Below are the code and all the weights of a small trained network. Each question names an input and a target symbol and asks about switching units off, where a switched-off unit gives its printed mean instead of its output.

import numpy as np


def w(rows, s, z=0):
    codes = np.array(rows[::2]) - 128.0
    scale = np.full(codes.shape[1], s)
    scale[-1] = z or s
    return codes * scale


def f(y):
    return np.maximum(y, 0)


def softmax(a):
    e = np.exp(a - a.max(-1, keepdims=True))
    return e / e.sum(-1, keepdims=True)


def log_softmax(a):
    a = a - a.max(-1, keepdims=True)
    return a - np.log(np.exp(a).sum(-1, keepdims=True))


def net(x, mask):
    ids = ['ΓΘΠΣΦβεημτω'.index(c) for c in x.split()]
    T = len(ids)
    res = E[ids] + P[:T]
    u = 0
    for l in range(2):
        r = res
        for j in range(2):
            rows = slice(2 * j, 2 * j + 2)
            q, k, v = (r @ M[l][rows].T for M in (Q, K, V))
            z = softmax(np.where(np.tri(T) > 0, q @ k.T / 2**0.5, -1e9)) @ v
            o = O[l][rows]
            res = res + np.where(mask[u + j], z, o[:, -1]) @ o[:, :-1]
        u += 2
        y = f(res @ A[l][:, :-1].T + A[l][:, -1])
        res = res + np.where(mask[u : u + 8], y, B[l][:, -1]) @ B[l][:, :-1]
        u += 8
    return log_softmax(res[-1] @ U[:, :-1].T + U[:, -1])


Q, K, V, O, A, B = {}, {}, {}, {}, {}, {}
E = w([
[51,79,94,179,220,97,83,99,44,104],'Γ',
[141,132,151,246,119,47,98,115,57,189],'Θ',
[186,153,151,187,177,132,208,52,94,96],'Π',
[98,105,113,152,156,203,181,162,113,82],'Σ',
[149,185,204,184,173,207,85,132,167,51],'Φ',
[89,69,182,162,28,96,104,120,137,49],'β',
[119,102,95,185,169,158,14,143,76,181],'ε',
[109,139,150,222,124,158,60,251,151,118],'η',
[71,91,186,152,198,74,210,165,163,170],'μ',
[132,104,175,131,125,173,124,117,159,152],'τ',
[177,82,116,104,128,52,157,146,37,106],'ω',
],0.013)
P = w([
[63,228,138,46,96,140,131,117,141,143],'0',
[137,189,97,142,135,103,127,171,181,121],'1',
[130,160,101,168,160,108,125,151,154,104],'2',
[135,143,121,168,161,111,139,145,126,104],'3',
[147,126,138,173,166,122,144,141,124,101],'4',
[150,104,149,170,160,133,148,140,109,95],'5',
[163,84,159,165,159,145,150,139,102,105],'6',
[172,66,166,169,163,143,154,146,89,119],'7',
[168,53,188,161,154,150,157,137,73,114],'8',
[178,32,195,157,154,164,159,137,70,125],'9',
[186,21,207,158,156,178,159,136,62,132],'10',
[188,1,213,163,155,178,157,150,58,131],'11',
],0.0099)
Q[0] = w([
[194,210,30,35,106,148,138,86,196,200],'L0H0',
[135,60,111,147,196,135,192,147,158,108],'L0H0',
[174,82,254,229,175,89,113,194,104,82],'L0H1',
[156,87,166,201,203,112,176,200,102,124],'L0H1',
],0.0086)
K[0] = w([
[88,219,56,104,94,82,109,115,167,126],'L0H0',
[164,93,181,166,101,142,111,123,98,125],'L0H0',
[81,159,147,7,130,185,137,74,108,124],'L0H1',
[109,127,146,49,119,163,102,81,116,99],'L0H1',
],0.012)
V[0] = w([
[11,71,102,49,167,111,184,121,181,163],'L0H0',
[35,82,140,99,40,222,80,154,171,35],'L0H0',
[79,85,123,116,75,130,3,131,85,26],'L0H1',
[234,175,207,113,92,203,176,77,153,67],'L0H1',
],0.0058)
O[0] = w([
[255,173,132,233,95,111,164,94,107,59,153],'L0H0',
[106,145,126,127,217,106,146,133,84,90,28],'L0H0',
[181,121,211,83,172,82,43,121,162,117,2],'L0H1',
[52,69,43,119,146,92,143,67,187,126,74],'L0H1',
],0.0084,0.0039)
A[0] = w([
[113,188,174,134,160,155,185,2,106,89,137],'L0N0',
[166,159,85,78,81,187,58,103,91,186,118],'L0N1',
[122,101,149,151,128,77,140,180,152,150,123],'L0N2',
[183,192,245,91,103,146,102,201,134,136,4],'L0N3',
[110,66,134,108,92,99,122,151,118,142,152],'L0N4',
[73,196,156,82,126,170,119,152,106,112,17],'L0N5',
[195,137,107,103,86,48,114,139,107,138,103],'L0N6',
[189,135,129,96,94,151,130,135,140,80,134],'L0N7',
],0.0063,0.0035)
B[0] = w([
[170,77,74,212,193,91,85,207,185,111,211],'L0N0',
[56,138,156,219,57,195,94,160,145,89,140],'L0N1',
[110,132,198,107,162,126,136,115,156,123,253],'L0N2',
[107,115,97,184,79,122,130,111,148,254,175],'L0N3',
[95,141,151,77,122,130,185,83,128,140,208],'L0N4',
[111,195,183,133,161,139,113,154,137,111,135],'L0N5',
[141,166,186,81,142,166,143,70,113,60,144],'L0N6',
[115,126,157,126,130,152,95,83,110,126,146],'L0N7',
],0.0069,0.0037)
Q[1] = w([
[95,232,115,2,87,78,153,160,150,156],'L1H0',
[173,182,44,28,53,164,79,99,96,46],'L1H0',
[87,163,82,69,130,57,129,110,126,93],'L1H1',
[135,212,70,101,67,111,77,131,124,116],'L1H1',
],0.0078)
K[1] = w([
[131,199,54,126,106,131,96,122,158,121],'L1H0',
[106,254,117,117,131,68,117,153,174,128],'L1H0',
[173,99,97,134,139,129,101,126,188,133],'L1H1',
[158,121,72,115,115,64,141,133,188,108],'L1H1',
],0.011)
V[1] = w([
[168,121,68,149,254,149,141,111,192,201],'L1H0',
[166,193,30,161,116,211,109,191,82,64],'L1H0',
[141,199,178,110,167,213,121,216,212,105],'L1H1',
[85,126,152,172,54,189,76,148,131,183],'L1H1',
],0.0064)
O[1] = w([
[206,104,188,75,46,175,170,136,175,148,143],'L1H0',
[56,1,218,143,124,162,127,120,79,128,14],'L1H0',
[144,165,108,20,80,129,166,132,23,139,170],'L1H1',
[73,108,107,127,55,69,98,148,117,37,252],'L1H1',
],0.0075,0.004)
A[1] = w([
[135,189,61,154,112,181,122,117,117,55,130],'L1N0',
[182,126,124,33,192,79,64,106,177,107,113],'L1N1',
[106,125,154,204,152,164,105,127,166,133,81],'L1N2',
[78,205,111,123,98,164,104,235,159,108,126],'L1N3',
[124,82,200,81,28,181,110,109,161,180,153],'L1N4',
[61,108,34,173,98,164,191,105,180,143,1],'L1N5',
[98,83,220,150,115,74,100,79,120,209,149],'L1N6',
[141,110,9,113,109,239,2,63,66,170,113],'L1N7',
],0.0068,0.0051)
B[1] = w([
[163,84,153,169,107,143,94,117,89,142,193],'L1N0',
[100,48,168,133,114,226,95,113,104,107,208],'L1N1',
[159,140,145,80,149,141,98,131,98,161,211],'L1N2',
[162,25,149,113,128,112,115,89,166,180,216],'L1N3',
[98,197,38,106,147,140,147,102,165,100,202],'L1N4',
[145,93,179,119,104,100,58,158,84,187,191],'L1N5',
[67,254,139,132,111,167,118,161,128,95,251],'L1N6',
[178,183,122,57,110,77,181,249,170,54,157],'L1N7',
],0.0084,0.003)
U = w([
[129,150,82,146,254,81,92,122,70,133,200],'Γ',
[120,210,128,157,123,131,91,92,90,201,68],'Θ',
[236,124,104,193,90,137,144,82,122,135,255],'Π',
[103,122,160,165,119,210,175,162,75,122,108],'Σ',
[139,141,225,125,160,188,77,109,150,121,48],'Φ',
[89,98,166,137,82,95,104,80,161,40,95],'β',
[146,131,133,71,91,95,111,195,98,138,7],'ε',
[96,62,139,129,93,117,96,143,156,222,78],'η',
[125,152,191,113,160,83,203,154,163,138,130],'μ',
[81,160,53,90,107,205,151,65,184,138,235],'τ',
[134,121,136,29,117,108,145,79,39,175,150],'ω',
],0.0065,0.0024)

Each question gives the input, a string of symbols that net reads in full, and the target symbol t.
The units are the heads (2 rows each of Q, K, V and O) and the neurons (one row each of A and B). Each row of codes is followed by its name. A weight is (code - 128) times the scale printed after its matrix; where a second scale follows, it is the last column's (O, A, B and U).
mask holds one flag per unit, layer by layer, with each layer's heads first. A switched-off unit (its flag False) gives its mean, the last column of its rows in O or B, instead of its output. The means were averaged over made-up inputs and are rounded, as every weight is.
A unit's drop is (log p(t) with every unit on - log p(t) with that unit switched off) / (log p(t) with every unit on - log p(t) with every unit switched off).
The circuit of an input: a set's keep is (log p(t) with only the set's units on - log p(t) with every unit switched off) / (log p(t) with every unit on - log p(t) with every unit switched off). Starting from the 12 units with the biggest drops (on a tie, the unit counted first), units are removed one at a time, each time the one whose removal leaves the highest keep (on an exact tie, the one counted first), for as long as the keep stays at least 0.8.
circuit, biggest first: the units of the circuit, biggest drop first
unit that matters most: the unit with the biggest drop
k most important neurons: the k neurons with the biggest drops, biggest first
which heads matter: for each layer, one digit per head in row order, 1 if its drop is at least 0.15 and else 0, layers parted by /
input Γ Γ β μ β ω Θ Π ε Π μ Θ, target Θ: circuit, biggest first => L0H1, L0N3, L1N6
input μ Θ μ μ η Γ, target Σ: unit that matters most => L0H1
input Φ Θ μ ε β ω μ Σ Φ Φ Π β, target τ: which heads matter => 11 / 00
input β Γ Σ μ η Π μ Π β η, target η: 4 most important neurons => L1N3, L0N3, L1N1, L1N6
input Γ β Θ Π ω Π μ Π ω μ, target Θ: 2 most important neurons => L0N3, L1N6
input β β μ Σ η, target Φ: circuit, biggest first => L0H1, L1N1
input ω β β Π Θ μ β μ β Θ, target Θ: circuit, biggest first => L1N6, L0H0, L1H0
input β μ μ Π μ β Φ μ η μ Σ Θ, target Φ: circuit, biggest first => L0H1, L1N6
input β μ Σ μ Φ μ Π μ, target τ: which heads matter => 10 / 10
input μ μ β Γ Σ τ η ε, target Σ: circuit, biggest first => L1H0, L0H1
input μ ε ε, target Σ: which heads matter => 11 / 10
input η μ Π Σ β μ Φ ε, target ε: which heads matter => 00 / 01
input μ μ μ μ β Σ β, target Σ: which heads matter => 11 / 10
input μ Γ μ ε Γ, target Σ: circuit, biggest first => L1H0, L0H1
input Π μ Π τ, target τ: 2 most important neurons => L1N4, L0N0
input ω μ β μ β Σ μ β β β, target Γ: which heads matter => 10 / 10
input β μ β ω ω μ Π Π μ Θ τ, target τ: circuit, biggest first => L1N4, L0H0
input β μ β μ, target Γ: most important neuron => L0N7
input Θ Σ μ Σ μ, target β: which heads matter => 11 / 01
input β μ μ Γ β, target Φ: circuit, biggest first => L0H1, L1H1, L1N1
input Θ β Σ μ Σ Φ ω, target ω: which heads matter => 10 / 01
input μ Σ μ, target Σ: which heads matter => 01 / 10
input μ Σ Φ, target Σ: which heads matter => 11 / 11
input τ Θ μ β β Π Γ β μ μ μ, target Π: unit that matters most => L1H0
input β Π μ, target Φ: which heads matter => 01 / 00
input μ β μ μ Θ η, target η: 2 most important neurons => L1N3, L1N6
